Below are the code and all the weights of a small trained network. Each question names an input and a class and asks about switching units off, where a switched-off unit gives its printed mean instead of its output.

import numpy as np


def w(rows, s, z=0):
    codes = np.array(rows[::2]) - 128.0
    scale = np.full(codes.shape[1], s)
    scale[-1] = z or s
    return codes * scale


def f(y):
    return np.maximum(y, 0)


def log_softmax(a):
    a = a - a.max(-1, keepdims=True)
    return a - np.log(np.exp(a).sum(-1, keepdims=True))


def net(x, mask):
    res = np.array(x, float).reshape(1, 2) / 4 @ E
    y = f(res @ A[0][:, :-1].T + A[0][:, -1])
    res = res + np.where(mask, y, B[0][:, -1]) @ B[0][:, :-1]
    return log_softmax(res[-1] @ U[:, :-1].T + U[:, -1])


A, B = {}, {}
E = w([
[7,191,93,74,58,174,232,139,71,167,30],'x0',
[140,39,194,123,81,102,159,149,184,179,56],'x1',
],0.013)
A[0] = w([
[152,49,137,124,156,157,131,111,154,143,168,79],'N1',
[164,10,151,116,120,144,116,114,219,117,109,105],'N2',
[147,138,138,121,151,140,122,132,184,114,140,240],'N3',
[144,34,149,139,137,102,149,149,144,154,140,149],'N4',
[129,45,147,137,133,119,155,136,140,171,118,79],'N5',
[114,114,107,109,144,123,141,147,135,148,152,110],'N6',
[155,108,150,132,151,118,71,128,143,118,176,74],'N7',
[211,31,140,148,174,101,55,127,195,95,212,121],'N8',
[168,225,99,134,206,127,87,125,129,68,248,96],'N9',
[151,95,126,123,128,123,114,128,124,108,151,247],'N10',
[189,94,142,117,174,141,106,136,142,114,159,149],'N11',
[185,82,161,142,106,98,111,140,163,134,85,97],'N12',
],0.012)
B[0] = w([
[124,132,132,103,85,139,137,131,122,105,109,160],'N1',
[157,115,127,100,117,131,54,145,83,110,155,190],'N2',
[123,142,93,188,138,159,89,14,188,220,111,179],'N3',
[171,118,90,141,132,168,91,65,101,113,116,177],'N4',
[175,126,56,122,114,212,99,101,150,82,151,157],'N5',
[140,134,147,157,147,89,153,93,114,135,131,128],'N6',
[125,111,111,75,126,145,164,161,167,107,106,172],'N7',
[92,158,132,117,104,149,216,179,141,106,117,251],'N8',
[185,83,82,95,91,198,50,86,83,87,136,206],'N9',
[120,136,156,223,206,89,132,31,132,250,101,183],'N10',
[92,157,125,123,139,102,159,157,126,128,119,186],'N11',
[115,94,125,87,119,121,103,154,91,90,161,171],'N12',
],0.02,0.029)
U = w([
[106,173,83,64,70,169,248,130,148,108,75,126],'0',
[194,90,95,87,112,161,2,104,74,62,169,144],'1',
[126,150,131,233,204,115,121,53,167,248,113,253],'2',
[156,144,172,128,160,100,98,152,140,85,147,71],'3',
[132,112,144,123,160,108,95,147,112,133,167,72],'4',
[152,135,176,159,134,70,82,162,111,85,165,71],'5',
],0.012,0.006)

Each question gives the input, the list of numbers given to net, and the class t.
The units are the neurons (one row each of A and B). Each row of codes is followed by its name. A weight is (code - 128) times the scale printed after its matrix; where a second scale follows, it is the last column's (A, B and U).
mask holds one flag per neuron, in row order. A switched-off neuron (its flag False) gives its mean, the last column of its row in B, instead of its output. The means were averaged over made-up inputs and are rounded, as every weight is.
A unit's drop is (log p(t) with every unit on - log p(t) with that unit switched off) / (log p(t) with every unit on - log p(t) with every unit switched off).
The circuit of an input: a set's keep is (log p(t) with only the set's units on - log p(t) with every unit switched off) / (log p(t) with every unit on - log p(t) with every unit switched off). Starting from all 12 units, units are removed one at a time, each time the one whose removal leaves the highest keep (on an exact tie, the one counted first), for as long as the keep stays at least 0.8.
circuit, biggest first: the units of the circuit, biggest drop first
unit that matters most: the unit with the biggest drop
k most important neurons: the k neurons with the biggest drops, biggest first
drop when u is switched off: that unit's drop, to one decimal
input [-3,-3], class 2: unit that matters most => N10
input [2,4], class 1: 2 most important neurons => [N8, N10]
input [2,-1], class 2: circuit, biggest first => [N8, N9]
input [-4,0], class 0: 2 most important neurons => [N8, N7]
input [1,2], class 2: circuit, biggest first => [N9, N8]
input [3,4], class 1: 4 most important neurons => [N8, N10, N3, N11]
input [-3,-1], class 2: 2 most important neurons => [N10, N3]
input [-3,3], class 2: 2 most important neurons => [N9, N10]
input [0,-3], class 2: 2 most important neurons => [N2, N12]
input [4,-6], class 1: 2 most important neurons => [N8, N10]
input [-1,-3], class 2: 2 most important neurons => [N2, N12]
input [-4,-4], class 0: 2 most important neurons => [N8, N2]
input [-5,-5], class 0: 2 most important neurons => [N8, N2]
input [6,7], class 1: circuit, biggest first => [N8]
input [-4,2], class 0: drop when N8 is switched off => 1.4
input [-2,2], class 2: drop when N9 is switched off => 0.4
input [-7,1], class 0: drop when N8 is switched off => 2.3
